Below are the code and all the weights of a small trained network. Each question names an input and a class and asks about switching units off, where a switched-off unit gives its printed mean instead of its output.

import numpy as np


def w(rows, s, z=0):
    codes = np.array(rows[::2]) - 128.0
    scale = np.full(codes.shape[1], s)
    scale[-1] = z or s
    return codes * scale


def norm(h):
    return h / np.sqrt((h * h).mean(-1, keepdims=True) + 1e-5)


def f(y):
    return y / 2 * (1 + np.tanh(0.7978845608 * (y + 0.044715 * y**3)))


def log_softmax(a):
    a = a - a.max(-1, keepdims=True)
    return a - np.log(np.exp(a).sum(-1, keepdims=True))


def net(x, mask):
    res = np.array(x, float).reshape(1, 8) / 4 @ E
    u = 0
    for l in range(3):
        y = f(norm(res) @ A[l][:, :-1].T + A[l][:, -1])
        res = res + np.where(mask[u : u + 9], y, B[l][:, -1]) @ B[l][:, :-1]
        u += 9
    return log_softmax(norm(res)[-1] @ U[:, :-1].T + U[:, -1])


A, B = {}, {}
E = w([
[134,127,127,129,128,123,127,128,127,123],'x0',
[128,251,99,130,113,106,83,80,143,144],'x1',
[119,150,85,184,129,198,161,107,42,71],'x2',
[126,130,133,128,128,128,127,131,126,126],'x3',
[128,125,125,125,126,130,121,126,128,124],'x4',
[124,122,116,138,131,136,128,122,138,142],'x5',
[136,159,35,80,128,152,163,219,146,113],'x6',
[133,129,131,125,127,126,129,129,126,121],'x7',
],0.025)
A[0] = w([
[142,196,121,126,127,134,104,106,151,138,149],'0.n0',
[143,144,157,108,110,103,121,139,92,89,119],'0.n1',
[122,112,129,133,144,123,119,150,121,125,86],'0.n2',
[119,97,120,127,116,127,119,142,135,149,76],'0.n3',
[132,253,109,128,118,117,85,85,159,131,164],'0.n4',
[126,117,154,69,136,54,108,146,205,148,251],'0.n5',
[119,153,51,90,131,123,148,207,140,128,153],'0.n6',
[135,102,157,107,135,84,94,113,171,165,154],'0.n7',
[121,142,114,96,131,138,143,163,167,117,112],'0.n8',
],0.019,0.012)
B[0] = w([
[95,109,105,107,154,73,121,166,101,118,177],'0.n0',
[129,102,142,157,123,152,121,110,140,133,133],'0.n1',
[160,178,153,90,116,97,127,95,129,133,127],'0.n2',
[143,132,126,89,149,137,82,103,133,98,130],'0.n3',
[67,135,72,103,122,37,129,129,108,153,221],'0.n4',
[124,109,148,153,69,140,64,153,218,192,249],'0.n5',
[214,187,129,88,118,171,141,239,119,126,228],'0.n6',
[103,190,109,144,146,140,244,139,165,2,198],'0.n7',
[179,106,100,130,152,113,123,148,121,158,163],'0.n8',
],0.016,0.021)
A[1] = w([
[174,87,146,180,168,149,162,121,115,88,152],'1.n0',
[81,69,169,126,108,90,74,60,175,160,2],'1.n1',
[96,103,106,91,138,126,94,115,100,159,62],'1.n2',
[140,111,169,156,109,231,86,80,155,120,38],'1.n3',
[95,125,114,83,151,74,104,121,95,167,58],'1.n4',
[91,79,144,150,178,101,127,8,40,121,77],'1.n5',
[163,244,127,151,110,125,84,68,136,140,53],'1.n6',
[62,65,165,157,88,96,96,51,180,149,57],'1.n7',
[180,133,157,129,122,229,129,129,181,126,20],'1.n8',
],0.017,0.0048)
B[1] = w([
[136,149,90,167,129,165,151,138,117,165,219],'1.n0',
[100,165,124,143,163,110,174,181,97,57,198],'1.n1',
[156,81,157,147,141,156,160,115,106,109,137],'1.n2',
[169,129,105,189,86,172,181,167,177,171,185],'1.n3',
[201,113,203,149,126,197,147,82,154,94,185],'1.n4',
[139,68,119,95,121,105,68,86,65,248,246],'1.n5',
[94,149,155,20,127,74,91,138,107,88,142],'1.n6',
[100,165,113,175,226,123,205,175,100,66,255],'1.n7',
[138,113,190,124,154,152,86,11,115,112,218],'1.n8',
],0.017,0.0096)
A[2] = w([
[132,78,129,183,157,199,158,137,117,147,130],'2.n0',
[171,159,51,85,137,165,191,151,50,11,117],'2.n1',
[199,104,223,162,122,253,143,165,153,67,75],'2.n2',
[71,117,97,180,104,133,139,76,171,77,148],'2.n3',
[123,94,128,109,90,106,69,26,95,114,58],'2.n4',
[151,177,59,83,108,168,170,111,65,69,2],'2.n5',
[164,95,155,61,106,113,58,166,192,185,82],'2.n6',
[139,110,132,131,132,106,97,169,116,144,74],'2.n7',
[96,142,163,118,112,118,134,126,132,100,94],'2.n8',
],0.017,0.0061)
B[2] = w([
[163,174,101,159,107,172,142,151,150,134,206],'2.n0',
[68,143,164,182,165,92,163,93,173,87,245],'2.n1',
[167,66,204,133,125,182,128,5,123,101,252],'2.n2',
[142,131,138,149,159,139,152,112,92,87,178],'2.n3',
[127,108,191,101,166,130,106,69,104,115,151],'2.n4',
[74,123,125,147,149,98,146,120,134,97,184],'2.n5',
[124,80,127,92,81,147,61,75,55,177,196],'2.n6',
[132,124,133,152,90,123,117,108,145,131,143],'2.n7',
[147,143,121,120,126,122,140,148,111,104,140],'2.n8',
],0.02,0.015)
U = w([
[149,118,205,189,169,202,194,92,185,40,251],'0',
[18,197,95,125,178,28,178,183,154,27,184],'1',
[226,25,202,48,76,216,57,103,171,143,34],'2',
[109,147,61,60,51,75,38,208,169,237,81],'3',
[187,104,73,187,128,198,146,116,80,217,120],'4',
[80,97,123,75,177,77,61,33,2,154,85],'5',
],0.019,0.0025)

Each question gives the input, the list of numbers given to net, and the class t.
The units are the neurons (one row each of A and B). Each row of codes is followed by its name. A weight is (code - 128) times the scale printed after its matrix; where a second scale follows, it is the last column's (A, B and U).
mask holds one flag per neuron, layer by layer. A switched-off neuron (its flag False) gives its mean, the last column of its row in B, instead of its output. The means were averaged over made-up inputs and are rounded, as every weight is.
A unit's drop is (log p(t) with every unit on - log p(t) with that unit switched off) / (log p(t) with every unit on - log p(t) with every unit switched off).
The circuit of an input: a set's keep is (log p(t) with only the set's units on - log p(t) with every unit switched off) / (log p(t) with every unit on - log p(t) with every unit switched off). Starting from the 12 units with the biggest drops (on a tie, the unit counted first), units are removed one at a time, each time the one whose removal leaves the highest keep (on an exact tie, the one counted first), for as long as the keep stays at least 0.8.
circuit, biggest first: the units of the circuit, biggest drop first
unit that matters most: the unit with the biggest drop
top k neurons: the k neurons with the biggest drops, biggest first
top k neurons in layer l: the k neurons of layer l with the biggest drops, biggest first
drop when u is switched off: that unit's drop, to one decimal
input [1,4,1,6,-3,4,-6,4], class 5: unit that matters most -> 0.n5
input [2,-3,5,-5,-4,-2,-5,2], class 4: top 3 neurons -> [0.n4, 0.n5, 0.n6]
input [0,8,8,5,7,-3,0,-8], class 5: top 2 neurons -> [0.n6, 0.n7]
input [-1,-2,6,-4,-7,1,-3,1], class 4: top 3 neurons -> [0.n6, 0.n4, 0.n5]
input [5,-2,3,-2,-6,5,-7,-2], class 4: top 3 neurons in layer 0 -> [0.n5, 0.n4, 0.n6]
input [2,0,-3,-8,4,5,8,2], class 2: top 2 neurons in layer 0 -> [0.n4, 0.n6]
input [6,5,3,7,0,-6,0,4], class 5: top 3 neurons -> [0.n6, 0.n5, 0.n7]
input [-4,-4,3,3,4,3,-3,2], class 4: top 2 neurons in layer 0 -> [0.n5, 0.n6]
input [-3,6,0,1,-2,-6,6,-5], class 3: top 2 neurons -> [0.n7, 1.n7]
input [-8,-7,3,8,-3,-5,-8,5], class 4: top 4 neurons -> [1.n5, 0.n5, 0.n4, 0.n6]
input [2,0,5,-3,-6,-4,-1,1], class 4: top 3 neurons -> [0.n6, 0.n5, 0.n4]
input [2,4,8,2,-7,3,-1,6], class 5: top 2 neurons in layer 0 -> [0.n6, 0.n7]
input [-8,-5,3,-8,-8,-7,-6,-4], class 4: top 4 neurons -> [0.n5, 1.n5, 0.n4, 0.n6]
input [-2,-5,4,-2,-7,-4,-8,0], class 4: top 3 neurons -> [1.n5, 0.n4, 0.n5]
input [1,2,3,8,5,-2,-4,3], class 5: unit that matters most -> 0.n5
input [-6,1,8,-3,-8,8,0,-6], class 5: top 4 neurons -> [0.n6, 0.n5, 0.n7, 1.n5]
input [2,7,1,-5,8,-6,-6,8], class 5: top 2 neurons in layer 0 -> [0.n5, 0.n6]
input [6,-4,7,0,5,-1,-3,-7], class 4: top 2 neurons -> [0.n6, 0.n4]
input [-6,4,1,5,4,8,-7,6], class 5: top 2 neurons -> [0.n5, 1.n5]
input [6,6,-6,-3,-2,-1,2,-4], class 3: circuit, biggest first -> [0.n5]
input [2,-8,5,-7,-1,8,-7,-6], class 4: top 2 neurons -> [1.n5, 0.n5]
input [-8,8,-2,8,8,-8,1,0], class 3: top 2 neurons -> [1.n7, 2.n1]
input [-1,7,2,-5,-3,7,-5,-1], class 5: drop when 0.n5 is switched off -> 0.8
input [3,0,-6,0,0,-7,2,7], class 2: top 2 neurons in layer 0 -> [0.n5, 0.n4]
input [-6,-1,6,-5,-1,5,0,0], class 4: drop when 0.n5 is switched off -> 0.6
input [-6,1,-4,7,-5,3,-5,-3], class 1: drop when 0.n6 is switched off -> 0.5
input [2,8,0,-4,0,4,2,-6], class 3: unit that matters most -> 0.n7
input [-7,1,8,-8,6,8,-1,7], class 5: drop when 0.n6 is switched off -> 1.3
